Here is a tiny trained network, its code and every weight. The questions are about switching its units off for an input and a class, where a switched-off unit gives its printed mean instead of its output.

import numpy as np


def w(rows, s, z=0):
    codes = np.array(rows[::2]) - 128.0
    scale = np.full(codes.shape[1], s)
    scale[-1] = z or s
    return codes * scale


def f(y):
    return np.maximum(y, 0)


def log_softmax(a):
    a = a - a.max(-1, keepdims=True)
    return a - np.log(np.exp(a).sum(-1, keepdims=True))


def net(x, mask):
    res = np.array(x, float).reshape(1, 7) / 4 @ E
    y = f(res @ A[0][:, :-1].T + A[0][:, -1])
    res = res + np.where(mask, y, B[0][:, -1]) @ B[0][:, :-1]
    return log_softmax(res[-1] @ U[:, :-1].T + U[:, -1])


A, B = {}, {}
E = w([
[112,134,103,127,136,125,127,118],'x0',
[83,76,52,116,23,178,58,224],'x1',
[142,98,95,117,110,131,168,120],'x2',
[43,81,165,162,220,134,205,229],'x3',
[62,74,245,61,88,109,90,20],'x4',
[119,131,129,147,143,136,112,112],'x5',
[124,113,92,137,131,131,141,106],'x6',
],0.011)
A[0] = w([
[84,67,73,99,90,248,35,196,113],'neuron 0',
[55,44,127,140,182,146,132,162,53],'neuron 1',
[160,178,77,97,29,175,64,81,67],'neuron 2',
[162,177,161,119,206,78,236,46,102],'neuron 3',
[194,207,27,210,181,169,142,211,167],'neuron 4',
[32,79,158,174,174,111,182,199,4],'neuron 5',
[34,78,177,55,112,126,128,63,141],'neuron 6',
[43,79,105,143,40,115,98,158,51],'neuron 7',
[56,44,151,80,131,115,94,77,141],'neuron 8',
[32,63,140,162,92,140,168,220,15],'neuron 9',
],0.011,0.0022)
B[0] = w([
[43,155,229,127,159,116,191,81,231],'neuron 0',
[194,162,90,161,116,53,55,165,180],'neuron 1',
[170,107,85,178,92,58,84,57,217],'neuron 2',
[80,209,203,214,107,125,155,81,236],'neuron 3',
[186,127,130,1,160,179,151,197,255],'neuron 4',
[134,168,28,143,72,82,77,100,203],'neuron 5',
[139,85,133,45,101,216,90,216,210],'neuron 6',
[48,135,172,151,155,119,198,111,191],'neuron 7',
[159,76,182,26,112,177,104,221,195],'neuron 8',
[108,124,92,177,120,93,100,94,195],'neuron 9',
],0.0091,0.021)
U = w([
[178,142,118,74,163,255,136,206,149],'0',
[53,187,187,204,184,134,215,97,249],'1',
[195,165,56,194,75,60,35,99,3],'2',
],0.0091,0.0012)

Each question gives the input, the list of numbers given to net, and the class t.
The units are the neurons (one row each of A and B). Each row of codes is followed by its name. A weight is (code - 128) times the scale printed after its matrix; where a second scale follows, it is the last column's (A, B and U).
mask holds one flag per neuron, in row order. A switched-off neuron (its flag False) gives its mean, the last column of its row in B, instead of its output. The means were averaged over made-up inputs and are rounded, as every weight is.
A unit's drop is (log p(t) with every unit on - log p(t) with that unit switched off) / (log p(t) with every unit on - log p(t) with every unit switched off).
The circuit of an input: a set's keep is (log p(t) with only the set's units on - log p(t) with every unit switched off) / (log p(t) with every unit on - log p(t) with every unit switched off). Starting from all 10 units, units are removed one at a time, each time the one whose removal leaves the highest keep (on an exact tie, the one counted first), for as long as the keep stays at least 0.8.
circuit, biggest first: the units of the circuit, biggest drop first
unit that matters most: the unit with the biggest drop
top k neurons: the k neurons with the biggest drops, biggest first
drop of u: that unit's drop, to one decimal
input [-7,-7,-3,-5,-7,-4,-2], class 0: circuit, biggest first	neuron 4
input [-7,-4,8,5,6,-5,-1], class 0: top 3 neurons	neuron 6; neuron 8; neuron 2
input [-2,6,8,5,-5,-1,2], class 1: top 3 neurons	neuron 0; neuron 6; neuron 9
input [3,-3,-3,4,1,-8,-6], class 2: circuit, biggest first	neuron 0; neuron 5
input [8,-7,8,-5,7,-8,8], class 0: top 3 neurons	neuron 6; neuron 8; neuron 0
input [-2,4,-8,6,-5,-5,2], class 2: top 4 neurons	neuron 5; neuron 9; neuron 1; neuron 6
input [0,0,-7,4,3,-1,2], class 2: top 2 neurons	neuron 4; neuron 5
input [-6,-4,0,-4,5,-5,7], class 0: top 4 neurons	neuron 6; neuron 0; neuron 8; neuron 5
input [-1,-6,3,7,4,-5,8], class 2: top 4 neurons	neuron 5; neuron 0; neuron 1; neuron 7
input [-2,7,-5,7,0,-6,4], class 1: top 2 neurons	neuron 0; neuron 7
input [-2,5,0,7,5,8,-7], class 2: top 2 neurons	neuron 5; neuron 1
input [2,-8,-4,4,8,-8,6], class 0: top 4 neurons	neuron 6; neuron 8; neuron 0; neuron 7
input [-1,7,2,-5,5,-5,5], class 1: top 2 neurons	neuron 0; neuron 7
input [3,7,-7,6,-4,-8,-5], class 1: unit that matters most	neuron 0
input [2,3,-8,5,6,-8,0], class 0: top 3 neurons	neuron 6; neuron 8; neuron 2
input [-8,7,7,2,-6,-4,-2], class 1: top 2 neurons	neuron 0; neuron 6
input [3,1,2,-4,8,7,-8], class 0: drop of neuron 2	0.0
input [-7,7,2,-4,4,-3,6], class 1: drop of neuron 0	0.6
input [1,-5,-6,8,5,8,-1], class 2: drop of neuron 5	0.3
input [4,5,7,-6,6,1,3], class 0: circuit, biggest first	neuron 8
